[[ -9  -2   9  -8  -5  -1   2  -2   6   1 -45  -5]
 [  6   9  -1   0   2   2 -12   0  -1  -6  -5   0]
 [  2  -3   4  22  11  -4 -14   6  -4  -4   5   1]]
Indices start at 0.
The entry in row 2 and column 0? 2
The entry in the top-left corner? -9
The entry in row 0 and column 2? 9
The bottom entry of the column that holds the smallest entry: 5
The entry at row 1, column 0? 6
The top-right entry -> -5
The entry directly above -12? 2
The entry just left of the largest entry? 4
The bottom-right entry -> 1
The entry just left of the smallest entry? 1
The top entry of the column that holds the smallest entry: -45

-0.11,0.11,-0.04,-0.15,-0.14,-0.03,0.05,-0.05
-0.10,-0.22,-0.09,0.07,0.09,-0.02,0.15,-0.19
0.11,-0.07,0.09,0.07,-0.19,-0.08,-0.15,0.08
-0.10,-0.06,0.03,-0.12,0.00,-0.24,0.06,0.19
-0.08,-0.13,-0.23,0.11,-0.08,-0.02,-0.22,-0.20
-0.18,-0.05,0.09,0.02,-0.24,0.19,-0.17,-0.13
-0.03,-0.23,-0.02,0.11,-0.04,0.05,-0.22,-0.15
-0.17,-0.09,0.08,-0.08,0.18,0.03,-0.22,-0.12
0.03,-0.17,0.17,-0.01,-0.21,-0.03,-0.14,0.14
-0.12,0.19,0.14,0.08,-0.13,-0.08,0.03,-0.21
0.16,0.07,-0.03,-0.21,-0.15,-0.25,-0.17,-0.15
Counting starts at 0.
The entry in the bottom-left corner?
A: 0.16
The top-left entry: -0.11
The entry at row 1, column 2 -> -0.09
The entry in row 1 and column 0?
A: -0.10
The entry at row 0, column 1?
A: 0.11
The entry in row 2 and column 1?
A: -0.07
The entry at row 2, column 0 -> 0.11
The bottom entry of the column that holds the smallest entry is -0.25
The entry directly below -0.20 -> -0.13
The entry at row 0, column 2?
A: -0.04
The entry directly above the smallest entry -> -0.08
The entry in row 2 and column 2?
A: 0.09
The entry just left of -0.25 -> -0.15
The top-right entry?
A: -0.05
The bottom-right entry is -0.15

Questions about the table below. Counting starts at 0.
1) Give the bottom-left entry.
2) Give the entry in the top-left corner.
3) Give the entry in row 0 and column 2.
4) Give the entry at row 0, column 1.
5) Give the entry in row 1 and column 0.
6) Give the bottom entry of the column that holds the smallest entry.
7) Give the entry in the bottom-right corner.
8) Give the entry directly above the smallest entry.
[[ -9 -33   9  -6 -16  29 -21   0  13 -12  47 -26 -16]
 [ -1 -25 -13  -3  -6  31  -8  16  16 -13  47 -30  -8]
 [ -5 -38  -2  10  12  33 -13  12   0  -4  47 -40   4]
 [-15 -21  -7  -8  11  31  -5  16   9   3  47 -17 -13]
 [-16 -30   1  11  -4  30 -16  13  14 -12  47 -27   4]
 [ -4 -17  -1  -3  -8  41 -18  20  15   2  47 -24 -10]
 [ -4 -34   1   8 -14  27  -5  23  18 -29  47 -17  -2]
 [-14 -26   1   2 -15  36  -5  25   0  -7  47 -20 -19]
 [ -9 -35 -13   6  24  32 -14   8  16 -11  47 -41   8]
 [-15 -26   4   6  -1  27 -18  25  23 -22  47 -24   4]
 [-12 -39  -7   0  -4  29 -14   9  18 -11  47 -44   4]
 [-18 -37  -1  -8  26  36  -2  22  19 -14  47 -14   3]
 [-13 -27   0  -3 -10  30 -21  13  -8 -13  47 -35   7]
 [ -9 -16   5  -3  19  30 -10  19  -4 -15  47 -29  -5]]
1) -9
2) -9
3) 9
4) -33
5) -1
6) -29
7) -5
8) -24

[[  -6.58  -26.82    5.03  -24.53  -32.16   -5.64   -4.96   -8.97  -24.51
    -8.33  -14.87   -5.92]
 [-182.45 -121.36   26.49  -14.17  -61.27 -120.85 -226.74  -51.94  193.68
   -67.08  -84.15 -134.20]
 [   6.20  -37.05  -29.88  -22.26  -60.89 -102.57   74.49   46.17   10.52
     6.80   75.44   26.03]]
The entry just left of the smallest entry -> -120.85
Read off the entry just right of -226.74.
Answer: -51.94
Read off the entry just right of 26.49.
Answer: -14.17
Read off the entry just right of -22.26.
Answer: -60.89
The entry just left of -8.97 is -4.96
Read off the entry just right of -14.87.
Answer: -5.92
Read off the entry just right of the largest entry.
Answer: -67.08
The minimum: -226.74
Read off the entry just right of -51.94.
Answer: 193.68

[[-35  10  38 -10 -23  -4  40 -22  43 -37   9 -20 -37]
 [-33 -17  45  -9 -30 -37  -9 -19   9  32  43  23  -7]
 [-10 -40  17  30 -38 -24  -8  -7 -16  21 -25  48  18]
 [  1 -10  34  36  17   2   8 -28  29 -14   2 -30  18]]
Rows and columns are numbered from 0.
The entry in row 0 and column 2? 38
The entry in row 2 and column 0? -10
The entry at row 0, column 0 -> -35
The entry just right of -40? 17
The top entry of the column that holds the smallest entry? 10
The entry in the bottom-left corner is 1
The entry just left of 45? -17
The entry just left of 36? 34
The entry in row 2 and column 1 is -40
The entry directly above 32? -37
The entry in the bottom-right corner: 18
The entry just right of -19 is 9
The entry just right of 8 -> -28
The entry directly below -16 is 29
The entry just right of the largest entry? 18
The top-right entry: -37
The entry directly below 23: 48
The entry at row 1, column 0? -33
The bottom entry of the column that holds the largest entry? -30
The entry directly above 36? 30

((112, 88, 117, 70, 61, 86, 49, 105), (100, 148, 75, 141, 84, 172, 228, 97), (105, 122, 35, 158, 100, 170, 207, 72), (67, 92, 75, 141, 151, 98, 121, 43), (74, 112, 109, 90, 130, 105, 131, 66), (68, 76, 56, 113, 88, 83, 133, 98), (65, 74, 103, 73, 111, 49, 62, 75), (78, 85, 106, 74, 113, 47, 90, 86), (54, 96, 87, 75, 103, 64, 70, 74), (44, 104, 121, 95, 123, 56, 49, 73))
The second entry in reading order is 88
The fourth entry in reading order is 70
Give the entry just left of the largest entry.
172
Give the first entry in reading order.
112
The entry just right of 106 -> 74
Give the entry just right of the smallest entry.
158
Give the 2nd smallest entry.
43
Give the entry just left of the smallest entry.
122
The entry just left of 151: 141
Give the 5th entry in reading order.
61
The entry just right of the largest entry is 97
The maximum: 228
The entry just left of 64 is 103

Read these off the grid that follows.
1) The 2nd entry in reading order?
2) The minimum?
3) The 1st entry, reading row by row?
4) The bottom-right entry?
5) The entry directly below -23?
6) The top-right entry?
7) The entry just right of -50?
[[ 22   6 -19 -23   0 -42  -3]
 [-50 -24 -24 -24  17  -7  11]]
1) 6
2) -50
3) 22
4) 11
5) -24
6) -3
7) -24

X =
array([[ 0.1, -2.1,  0.0,  1.2, -0.6,  0.1,  0.8,  0.1, -1.5, -1.1,  1.2],
       [-1.6, -1.6, -2.2,  0.5,  1.2, -0.5,  0.3,  0.4, -1.5,  1.1, -1.9],
       [ 1.1, -0.3,  0.8,  0.4,  0.6, -2.6,  1.3,  0.9, -1.9,  1.5, -1.5]])
Counting starts at 0.
The entry in the bottom-right corner: -1.5
The entry just right of the centre entry?
Answer: 0.3
The entry just right of the smallest entry?
Answer: 1.3
The entry just right of 0.9?
Answer: -1.9
The entry in row 0 and column 1?
Answer: -2.1
The entry in row 1 and column 0 -> -1.6
The entry in row 1 and column 1?
Answer: -1.6
The entry at row 2, column 0?
Answer: 1.1
The top-left entry is 0.1
The top-right entry is 1.2
The entry at row 2, column 2 is 0.8
The maximum?
Answer: 1.5
The entry just left of 0.3 -> -0.5
The entry in row 0 and column 2?
Answer: 0.0
The entry directly above the centre entry?
Answer: 0.1
The entry just right of 0.3 is 0.4
The top entry of the column that holds the largest entry?
Answer: -1.1
The entry directly above the largest entry?
Answer: 1.1
The smallest entry?
Answer: -2.6
